Below are the code and all the weights of a small trained network. Each question names an input and a target symbol and asks about switching units off, where a switched-off unit gives its printed mean instead of its output.

import numpy as np


def w(rows, s, z=0):
    codes = np.array(rows[::2]) - 128.0
    scale = np.full(codes.shape[1], s)
    scale[-1] = z or s
    return codes * scale


def f(y):
    return np.maximum(y, 0)


def softmax(a):
    e = np.exp(a - a.max(-1, keepdims=True))
    return e / e.sum(-1, keepdims=True)


def log_softmax(a):
    a = a - a.max(-1, keepdims=True)
    return a - np.log(np.exp(a).sum(-1, keepdims=True))


def net(x, mask):
    ids = ['ΓΔΠβεζηθμτ'.index(c) for c in x.split()]
    T = len(ids)
    res = E[ids] + P[:T]
    q, k, v = (res @ M[0].T for M in (Q, K, V))
    z = softmax(np.where(np.tri(T) > 0, q @ k.T / 2**0.5, -1e9)) @ v
    res = res + np.where(mask[0], z, O[0][:, -1]) @ O[0][:, :-1]
    y = f(res @ A[0][:, :-1].T + A[0][:, -1])
    res = res + np.where(mask[1:17], y, B[0][:, -1]) @ B[0][:, :-1]
    return log_softmax(res[-1] @ U[:, :-1].T + U[:, -1])


Q, K, V, O, A, B = {}, {}, {}, {}, {}, {}
E = w([
[113,165,93,38,127],'Γ',
[150,134,140,1,127],'Δ',
[118,176,64,57,116],'Π',
[110,184,130,42,136],'β',
[99,187,140,89,130],'ε',
[207,116,122,171,223],'ζ',
[157,196,142,155,87],'η',
[53,169,75,142,138],'θ',
[71,128,240,100,177],'μ',
[130,231,219,193,126],'τ',
],0.019)
P = w([
[69,152,152,71,45],'0',
[39,181,120,92,65],'1',
[81,173,169,96,71],'2',
[79,177,152,103,94],'3',
[99,178,172,112,109],'4',
[119,181,181,115,124],'5',
[96,186,137,128,147],'6',
[124,185,162,134,159],'7',
[123,194,153,143,178],'8',
[150,199,180,142,195],'9',
[144,197,159,159,215],'10',
[153,207,169,156,232],'11',
[151,218,152,163,255],'12',
],0.0099)
Q[0] = w([
[162,116,100,142,94],'h1',
[101,248,170,93,159],'h1',
],0.017)
K[0] = w([
[77,48,160,135,68],'h1',
[186,95,114,190,253],'h1',
],0.015)
V[0] = w([
[237,221,64,139,51],'h1',
[133,53,101,1,133],'h1',
],0.0084)
O[0] = w([
[252,192,85,98,117,136],'h1',
[138,169,110,143,219,7],'h1',
],0.018,0.014)
A[0] = w([
[98,190,35,92,93,200],'n1',
[121,160,140,205,114,182],'n2',
[148,130,40,159,163,253],'n3',
[123,115,88,199,118,192],'n4',
[118,204,130,81,151,137],'n5',
[134,33,95,131,63,38],'n6',
[67,106,107,135,168,125],'n7',
[173,117,195,129,175,143],'n8',
[202,167,126,204,95,90],'n9',
[114,70,188,90,68,204],'n10',
[76,103,149,133,222,125],'n11',
[166,152,156,53,126,162],'n12',
[124,70,105,177,201,89],'n13',
[113,117,184,136,136,190],'n14',
[72,8,138,108,117,104],'n15',
[111,72,134,113,105,93],'n16',
],0.012,0.005)
B[0] = w([
[130,73,199,150,119,168],'n1',
[134,111,111,51,137,158],'n2',
[203,157,141,49,120,132],'n3',
[154,51,123,58,150,130],'n4',
[146,108,131,195,177,150],'n5',
[151,254,188,115,123,165],'n6',
[131,48,117,122,197,151],'n7',
[143,152,127,66,114,140],'n8',
[100,113,144,116,121,174],'n9',
[113,145,82,87,146,251],'n10',
[145,166,96,141,145,159],'n11',
[68,128,87,204,112,188],'n12',
[150,173,198,140,73,134],'n13',
[158,155,46,136,92,170],'n14',
[138,139,128,132,57,176],'n15',
[151,172,105,108,100,158],'n16',
],0.01,0.028)
U = w([
[105,150,58,183,126,4],'Γ',
[73,195,82,82,209,40],'Δ',
[234,81,33,96,119,197],'Π',
[58,180,131,141,176,179],'β',
[1,151,129,187,139,59],'ε',
[81,79,140,47,153,90],'ζ',
[158,62,45,230,48,133],'η',
[28,32,134,117,105,172],'θ',
[46,57,14,49,158,247],'μ',
[99,117,152,67,65,132],'τ',
],0.0074,0.0042)

Each question gives the input, a string of symbols that net reads in full, and the target symbol t.
The units are the heads (2 rows each of Q, K, V and O) and the neurons (one row each of A and B). Each row of codes is followed by its name. A weight is (code - 128) times the scale printed after its matrix; where a second scale follows, it is the last column's (O, A, B and U).
mask holds one flag per unit, heads first, then neurons. A switched-off unit (its flag False) gives its mean, the last column of its rows in O or B, instead of its output. The means were averaged over made-up inputs and are rounded, as every weight is.
A unit's drop is (log p(t) with every unit on - log p(t) with that unit switched off) / (log p(t) with every unit on - log p(t) with every unit switched off).
The circuit of an input: a set's keep is (log p(t) with only the set's units on - log p(t) with every unit switched off) / (log p(t) with every unit on - log p(t) with every unit switched off). Starting from the 12 units with the biggest drops (on a tie, the unit counted first), units are removed one at a time, each time the one whose removal leaves the highest keep (on an exact tie, the one counted first), for as long as the keep stays at least 0.8.
units of the circuit, in order: the units of the circuit, biggest drop first
most important unit: the unit with the biggest drop
k most important neurons: the k neurons with the biggest drops, biggest first
drop of u: that unit's drop, to one decimal
input Π β τ τ β μ ε μ, target μ: most important unit -> n7
input Δ τ θ μ η τ τ τ ε Γ μ τ Δ, target τ: units of the circuit, in order -> [h1 n6]
input Π Δ Δ Π, target Π: units of the circuit, in order -> [h1 n3]
input ε θ η μ Δ μ τ θ τ τ τ Π μ, target τ: units of the circuit, in order -> [h1 n15 n12]
input τ β β η Γ, target η: units of the circuit, in order -> [h1 n12 n10 n1]
input ε Π μ Δ η Δ, target η: units of the circuit, in order -> [h1 n12 n10 n5]
input ε Π θ Γ, target θ: 4 most important neurons -> [n1 n6 n10 n14]
input η ε η Δ τ μ τ τ τ τ ε, target τ: units of the circuit, in order -> [h1 n6]
input μ β Δ Π β τ μ Δ μ β, target μ: units of the circuit, in order -> [h1 n7 n14]
input τ μ Π τ τ β Π μ μ μ μ Π ε, target μ: units of the circuit, in order -> [h1 n6 n7]
input ε Δ θ Δ ε μ β, target μ: 2 most important neurons -> [n7 n6]
input Γ ε θ ε θ, target θ: 2 most important neurons -> [n10 n1]
input β τ μ τ η Δ μ β Δ, target μ: 2 most important neurons -> [n6 n7]
input Δ τ μ Δ τ τ τ Π Π, target τ: 2 most important neurons -> [n6 n1]
input Δ τ Π Δ ε μ Δ θ τ Γ η τ μ, target τ: 2 most important neurons -> [n6 n15]
input η τ ε μ Γ Δ μ Γ β Γ η ε, target η: drop of n6 -> 0.2
input τ Δ μ μ Δ, target μ: drop of h1 -> 1.5
input η θ θ, target θ: drop of n1 -> 0.4
input β Π μ Δ τ β Δ μ τ Γ θ, target τ: most important neuron -> [n12]
